In the rows, 128 means zero.
Each row of numbers belongs to one of the nodes below and depends on some of the facts about them. Some rows are named. Which node is each other row?

Named rows:
goskes: [119 138 159 195 126 128 152 170 140 167 152 125 111 114 123 129 106 131
 150 124 167 183 126 169 105  99 166]
nutri: [102 166 155 165 129 113 160 168 154 170 154  81 112  97 129 129 105 131
 145 120 111 165 129 153 105 116 164]
zanom: [ 93 186 133 165 132 110 135 158 137 172 147  84 111 107 121 121  94 173
 130 121 106 142 121 166 159 154 149]
skotol: [123  65 126 165 119 125 118 154 130 172 154 137 110 122 113 129 119 144
 150 128 169 145 122 158 104  97 168]
pabil: [ 97 196 128 165 114 131  98 178 161 164 115  76  96  97 120 128  94 171
 126 120 150 135 128 200 160 115 142]
toplam: [123  59 169 167 127 109 183 140 129 174 111  76  78  77 132 115  77 178
 151 118 184 137  68 133 164 113 154]
lelem: [112  74 120 163 122 129 112 147 121 173 154 138 111 126 103 120 116 177
 146 128 155 136  83 188 139 142 159]
klubur: [112 164 134 196 118 134 103 174 142 166 125 117 101 117 110 125  94 172
 136 125 175 151 106 194 161 119 145]
pogrim: [ 83 141 129 205 126 124  98 169 126 172 142 132 112  99 104  94  76 158
 140 131 173 143  97 202 149 113 157]
labro: [ 91  93 156 204 126 117 117 167 136 173 154 124 113  81 118 125  76 129
 150 126 180 169 123 188 105  92 169]
fledredak: [124  90 148 198 123 109 141 146 125 174 133  93 108  98 126 124  85 179
 150 118 182 158  75 163 160 132 153]
volok: [111 104 131 186 120 134 176 180 128 163 154  91 110  86 112 129 127 125
 150 133 175 185  95 193 110 140 168]
pogrul: [102 163 151 166 115 146 104 179 161 154 104  83  72 110 111 125  83 133
 129 128 185 135 105 196 162  91 142]
nonu: [ 93 184 132 165 132 111 137 159 136 172 147  84 111 107 121 121  94 172
 131 121 106 142 121 164 158 153 149]
drisko: [108 128 171 165 134 142 183 168 148 162 138 118  87 112 124 128  91 124
 150 128 171 164 117 142 107  93 167]
steger: [ 88 187 169 164 118 128 114 149 120 170 132 137 110 119 120 118 121 173
 140 135 173 183  87 201 163 111 146]
kape: [103 166 156 165 128 114 160 167 155 171 155  81 112  97 129 129 105 132
 146 120 112 164 129 154 105 115 164]

There are 2 kinds of fact about the nodes: Ξ, β.
bagu Ξ 776; batru Ξ 529; brapleson Ξ 714; bredi Ξ 28; breplum Ξ 714; bretre Ξ 776
brolu Ξ 684; dira Ξ 28; dolom Ξ 529; domam Ξ 28; dopon Ξ 776; doror Ξ 714
dosten Ξ 340; dremen Ξ 714; drisko Ξ 684; drotas Ξ 529; druvo Ξ 684; fiki Ξ 28
fitos Ξ 340; flezel Ξ 684; fuflike Ξ 684; fulis Ξ 714; girok Ξ 684; grapoti Ξ 340
grezin Ξ 684; kaga Ξ 776; kape Ξ 714; kibrin Ξ 714; klakletrer Ξ 684; kofe Ξ 714
kostodra Ξ 714; kugrufon Ξ 28; labro Ξ 776; laskun Ξ 714; lelem Ξ 529; listek Ξ 714
lopluk Ξ 684; luva Ξ 684; mivuflun Ξ 714; mokida Ξ 714; mudrim Ξ 684; nalus Ξ 684
nonu Ξ 714; norem Ξ 28; nulil Ξ 714; nutri Ξ 714; pabil Ξ 714; papum Ξ 684
pezema Ξ 714; pifita Ξ 714; pleplepun Ξ 529; plofes Ξ 684; plomik Ξ 529; plopom Ξ 714
pludel Ξ 714; plutuk Ξ 529; pogrim Ξ 776; pogrul Ξ 684; pozur Ξ 776; pudri Ξ 714
radrar Ξ 340; remor Ξ 776; robrem Ξ 28; skaser Ξ 776; skesatrek Ξ 714; skoplagras Ξ 684
skotol Ξ 529; soflu Ξ 529; staklan Ξ 684; steger Ξ 28; stiklik Ξ 340; stuzok Ξ 684
talol Ξ 714; tiklal Ξ 684; todon Ξ 529; toplam Ξ 684; trese Ξ 340; trezelon Ξ 28
trezo Ξ 714; tubun Ξ 714; vako Ξ 684; vapli Ξ 340; volok Ξ 340; vomur Ξ 684
vozil Ξ 529; vuflak Ξ 28; zanom Ξ 714; zazi Ξ 28; zedur Ξ 776; zuba Ξ 684
bagu β steflil; batru β tiklal; brapleson β pludel; bredi β remor; breplum β luva; bretre β dira
brolu β skotol; dira β lopluk; dolom β plomik; domam β goskes; dosten β kape; dremen β klamek
drotas β bredi; druvo β kofe; fitos β vozil; fledredak β labro; fletri β vitre; flezel β laskun
fube β fuflike; fuflike β trese; fulis β listek; girok β plopom; graklazu β breplum; grezin β bretre
kaga β drotas; kibrin β soflu; klakletrer β pogrul; klamek β mokida; klubur β zedur; kofe β toplam
kostodra β nulil; kugrufon β druvo; lelem β zazi; lopluk β trezo; mivuflun β stokir; mokida β nolel
mostiklil β nutri; mudrim β radrar; nalus β fiki; nekur β norem; ninal β nalus; nolel β tubun
nonu β kibrin; norem β mivuflun; nulil β ledrun; pabil β sikles; papum β fitos; pezema β skaser
plavem β grapoti; plofes β klakletrer; pludel β girok; pogrim β klubur; pogrul β vako; pudri β grezin
radrar β fledredak; robrem β ninal; sikles β flezel; skaser β stiklik; skoplagras β zegrir; soflu β fulis
staklan β graklazu; steflil β todon; steger β geru; stiklik β pozur; stokir β pifita; tiklal β vapli
todon β fube; toplam β mudrim; trese β degri; trezo β talol; truda β nekur; tubun β plavem
vako β pabil; vitre β pezema; voflas β dolom; vomur β plutuk; vozil β stuzok; vuflak β zuba
vupla β voflas; zanom β batru; zazi β fletri; zedur β plofes; zegrir β doror; zuba β mostiklil

Name these rows:
No name comes twice in this set of rows, the named rows included.
[103 124 123 186 122 130 159 179 120 164 149  94 110  95 105 126 126 142
 150 134 172 175  71 200 162 158 160] -> dosten
[117  83 146 167 123 107 155 141 137 176 135  75 110  70 132 123  81 179
 150 116 161 138  81 142 161 149 149] -> kofe
[124  60 126 193 117 108 172 167 120 173 135  74 108  65 125 126 118 178
 151 121 185 160  69 180 164 158 158] -> radrar
[114 171 133 196 115 140  99 177 155 163 117 101  91 115 109 127  94 171
 132 124 182 144 112 201 161 108 144] -> sikles

Now the same nodes, written a new way:
Some rows with their names:
drisko: [172 129 129  84 140 138 186 118 145 166 129 112 149 138 160 203 203 147
 139 112 187  94 113 131 140 116 121 106 112 104 164 155 153 152 137]
pogrim: [138 130  97 107 147 135 179 115 120 171 126  86 151 129 160 159 128  80
 153 122 154 103 128 165 130 170  91  61 135 103 180 142 149 163 140]
klubur: [142 121 122  94 144 143 150 129 100 167 123 108 150 127 160 134 104  63
 141 132 167  77 129 150 113 132 110  76 135 123 202 167 166 167 140]
steger: [113 140 131  92 155 146 175 127 137 173 132  67 153 120 175 155 130  74
 149 163 180 114 113 157 128 154 122  77 126 118 176 176 131 172 130]
pudri: [132 124 140  89 156 121 171 121 117 172 127  87 161 136 156 139 137  92
 142 168 162  92 127 156 121 166  92  89 140 156 171 149 152 167 151]
grapoti: [134 127 155  91 140 137 158 126 180 181 119 115 150 124 164 193 183 125
 145 116 212 125 124 130 158 146 118 111 130 115 189 130 135 153 118]
bredi: [114 140 127  91 152 135 168 137 145 174 123  83 155 120 175 166 142  83
 157 145 174 119 115 172 115 176 120  95 152 136 199 129 132 166 143]
vapli: [147 127 138  98 131 144 176 112 156 177 121 106 144 137 166 197 199 133
 144 111 200 114 143 124 154 138 110  98 106  92 168 139 149 156 118]
girok: [143 130 121  81 164 132 166 142 131 167 128 110 159 129 163 153 145 100
 153 136 151 101  98 156 113 139 123 105 155 144 196 146 139 164 152]
plopom: [143 130 151  77 139 136 168 116 175 176 121 115 156 128 158 208 184 123
 141 125 206 107 119 131 157 140 123 103 136 142 187 140 130 142 134]
labro: [140 132 141  81 139 143 173 102 178 181 131  91 150 113 156 212 134 113
 138 132 205 123 105 107 178 141 109  82  99  93 173 184 142 150 122]
plofes: [159 122 103 116 140 123 177 115  96 158 133 108 142 126 174 155 158  71
 139 124 153  79 114 159  95 108 125  60 155 126 192 176 158 168 166]
vako: [159 121 102 120 136 121 176 112  94 157 134 109 140 124 176 155 159  64
 137 124 156  78 115 158  93 103 126  55 159 127 197 182 158 168 170]
kaga: [125 130 111  95 156 130 162 130 145 176 124  95 158 119 158 162 110  77
 158 130 163 118 112 165 134 179  99  80 153 128 201 131 135 159 140]
batru: [107 141 122  95 166 136 169 129 125 166 140  69 160 111 161 161 120  90
 141 160 144  99 105 153 126 160 119  60 129 130 170 196 125 156 136]
mostiklil: [141 125 124  81 152 151 153 135 107 169 122 104 156 134 155 135 108  83
 146 132 161  80 129 148 120 145 106  92 123 117 191 155 162 166 131]
ledrun: [158 123 149  75 133 150 156 124 146 173 121 118 151 132 151 188 148 123
 132 114 211  88 127 124 149 124 112 107 100 104 184 158 163 149 117]

Name these rows:
No name comes twice in this set of rows, the named rows included.
[123 123 110 114 143 117 158 117 138 172 126 102 148 107 166 166 109  48
 148 127 173 112 111 168 122 156 105  56 170 134 217 151 141 158 153] -> zedur
[134 114 136 113 136 105 166 103 106 167 131  96 146 120 169 151 131  52
 131 164 176  87 128 156 104 132 102  56 159 169 195 180 160 164 170] -> pabil

Now the same nodes, written a new way:
Known rows:
dopon: [139 137 130 134 124 138 133 139 130 129 123 120 147 133 134 122 132 118
 115 117 115 138 136 107 131 130 140 111]
nutri: [ 96 138 143 102 122 145 152 148 127 112 124 113 144 119 120 124 173 149
  98 149 131 136 104 128 109 136 114  99]
vomur: [144 131 109 159 148  93 120  66 172 125 116 160 117 125 190 174  74 120
 194 104 161 135 153 127 141  96 170 123]
voflas: [137 144 139 127 133 135 131 158 137 133 156 126 108 123 125 152 132 131
 134 121 128 122 124 111 132 125  90 145]
kaga: [169 120 114 160 112 114 115 114 131 128 136 150 121 157 141 121  81 104
 143  71 120 124 164 124 155 138 155 152]
zuba: [125 137 126 127 137 134 140 129 118 136 111  93 148 121 141 110 136 127
 110 147 134 123 112 126 117 126  87 117]
stokir: [122 145 136 142 136 129 161 122 148 102 131 128 141 151 122 137 142 126
 134 107 133 113 130 119 126 128 119 135]
zanom: [137 152 124 143 138  92 142  98  99 117 147 130 119 121 153 163 124 109
 117 106 176 140 147 125 119 109 131 136]
listek: [ 90 143 139 115 128 143 162 126 164  96 124 129 146 122 136 142 161 152
 132 133 140 138 120 120 129 123 153  96]
pezema: [118 122 133 111 135 116 172 114 133 130 139  93 134 123 131 130 138 129
 127 118 134 118 118  96 110 132 149 104]
grezin: [140 108 115 121 124 122  96 127 127 142 112 125 123 114 123 129  89 125
 128 130 120 125 121 135 143 125 138 129]
bretre: [152 112 128 125 114 133 107 127 123 144 129 125 125 119 119 120 112 117
 118 113 103 139 135 104 143 132 165 117]
flezel: [118 129 124 122 128 142 118 136 132 137 109 116 138 118 144 116 128 133
 130 145 124 126 114 128 130 136 100 126]
laskun: [ 90 118 137  99 118 145 146 144 151 109 125 123 142 130 128 109 157 155
 124 154 124 131 113 135 123 142 136  91]
pogrul: [129 127 116 124 136 132 118 126 130 137 110 120 137 135 150 110 125 132
 135 131 122 123 119 126 129 130 101 119]
drisko: [128 129 120 126 133 127 118 125 138 135 109 120 136 128 136 127 115 130
 133 126 127 120 121 130 133 131 111 133]
kugrufon: [161 114 127 144 134 117 128 107 107 146 139 124 121 157 132 118 107 106
 143 115 141 128 156 127 139 121 130 159]

Name these rows:
No name comes twice in this set of rows, the named rows included.
[ 92 132 130 149 133 126 131  89 189 104 100 197 119  97 155 185 135 165
 198 145 138 156 140 132 146  96 193 106] -> plutuk
[149 129 126 127 145  88 161  92  99 145 149  88 114 122 136 148 114 102
 111 101 156 132 132  90  96 114 152 114] -> dremen
[126 142 145 140 129 133 144 134 146 118 126 129 140 154 119 128 147 128
 141 118 145 122 146 146 154 119 107 159] -> norem
[159 139 140 137 139 114 146 132 124 142 166 109 108 137 136 140 117 118
 136 102 134 112 125 103 130 129  95 155] -> vupla
[146 136 122 140 141 115 136 117 117 136 120  97 129 143 151 118 115 108
 134 100 138 113 125 115 122 129  88 146] -> papum
[154 132 131 151 139 105 138 116  91 143 142 132  97 117 144 146 116 108
 151 124 133 134 131 118 110 123  98 149] -> lelem
[106 137 140 119 111 149 127 178 171 106 133 156 126 133  97 140 146 153
 135 118 110 111 123 143 168 140 116 142] -> degri
[154 107 105 124 149  97  99  96 122 168 130 116 103 104 159 143  88 107
 140 132 139 136 132 106 120 114 138 125] -> staklan

Now the same nodes, written a new way:
Some rows with their names:
trezelon: [132 157 147 117 152 160  75 105 100  52 139 116 146 163 126 129 123 144
 149 111 189  93 154 155 141 136 126 112 126 146]
pifita: [111 140 157 113 141 147  92 106 122  70 125 109 123 183 145 135 126 130
 148  90 164 111 147 139 140 137 142  76 155 166]
fube: [111 180 130  89 121 167   5 112 129  65 136 123  99 166 134  70  77 152
 117  72 156  64 149 153 164 170 195 116 120 149]
graklazu: [137 137 134 130 139 166  79 105 128  66 151 121 143 172 132 103 103 151
 130  92 171 101 167 137 163 139 147 109 139 164]
mivuflun: [134 118 129 133 146 143 107  68 150  96 120 102 152 180 159  98 114 134
 136  65 148  96 184 165 151 156 138  19 163 146]
kibrin: [111 126 143 108 138 158  84 111 136  67 138 117 145 172 147 117 110 146
 128  72 159  97 161 134 164 131 156  86 160 160]
klubur: [133 129 127 122 131 181  88  92 133  56 164 110 139 172 128 112 103 159
 132  90 170 102 166 138 175 136 141 103 129 169]
steger: [134 150 138 117 151 164  74 103 109  54 145 119 159 157 129 117 116 151
 140 100 185  87 163 156 153 135 131 109 129 142]
degri: [127 161 150 121 137 159  66 110 112  62 140 117 111 180 128 117 110 140
 145 107 175 107 145 139 143 146 148 115 131 170]
luva: [119 151 162 145 146 159  90  95  97  71 146 133 112 194 123 132 102 154
 150 116 166 109 134 119 156 143 146 112 122 150]
skoplagras: [122 137 149 143 144 167  91  91 110  73 154 137 130 186 127 115  90 165
 135 100 159  97 149 120 175 141 152 109 126 143]
mokida: [ 87 123 148 119 180 141 130 123 162  66 115  98 141 166 110  99  94 148
 100  97 170  70 163 107 158 111 163 126 174 173]
todon: [114 171 133  55 120 160   5 117 134  70 142 136 104 163 120  75  86 150
 109  96 142  67 181 144 177 186 172 116 120 151]
vuflak: [135 147 134 116 150 165  74 101 112  56 146 120 164 155 130 111 112 154
 136  96 183  82 168 156 157 136 133 108 130 139]
dolom: [137 135 141  91 136 157  71 112 129  69 155 132 136 170 117 110 112 146
 125 119 157 104 194 130 171 157 127 111 136 167]
nolel: [112 134 138 144 186 147 130 114 159  66 126 100 141 166  92  81  83 155
  98 118 181  69 170 109 156 118 155 151 157 177]
trezo: [105  80 149 122 141 155  57 118 127  61 139 130 157 175 155 144 119 113
 115  76 175 122 157 125 163 130 159 112 147 160]

Rows to name:
No name comes twice in this set of rows, the named rows included.
[131  60 132 142 158 163  27 104 112  52 149 145 199 156 148 138 117 108
 104  88 204 113 176 145 167 138 145 143 115 129] -> dira
[144  58 118 165 140 166  36 117 116  75 160 133 165 192 136 135 130 107
  80  66 185 112 179 128 178 138 161 159 123 149] -> bretre
[104 140 160 104 136 157  88 115 118  58 134 109 120 181 140 145 125 135
 148  92 169 113 140 130 147 129 144  92 150 172] -> laskun
[100 174 144 108 129 167  25  99 112  74 139 139  93 181 128  84  67 165
 123  81 146  64 132 134 175 170 195 114 110 129] -> fuflike
[ 87 126 149 118 179 141 128 123 159  65 115  98 139 166 111 103  96 147
 103  99 170  72 160 105 157 111 161 126 173 174] -> tubun
[143 136 131 136 142 162  86  92 132  74 146 117 144 175 135  97 103 149
 132  90 167 101 174 147 159 146 143  89 140 160] -> truda
[120 140 141 136 168 153 111 112 141  65 134 107 135 171 107  97  95 151
 116 114 179  87 164 120 153 126 150 137 148 176] -> plavem
[152 149 151 107 133 176  95 106 103  52 150 133 171 156 140 104 104 163
 148  73 177  88 191 153 149 133 123 131 158 127] -> zazi
[148 134 118 140 130 172  82 110 117  75 162 106 132 193 116 115 126 150
 111  73 167  84 170 137 174 135 148 124 132 160] -> pogrim
[154 129 120 148 146 155  96  70 142  89 139 111 150 178 142  84 102 145
 134  84 161  97 189 163 154 159 136  57 144 151] -> nekur

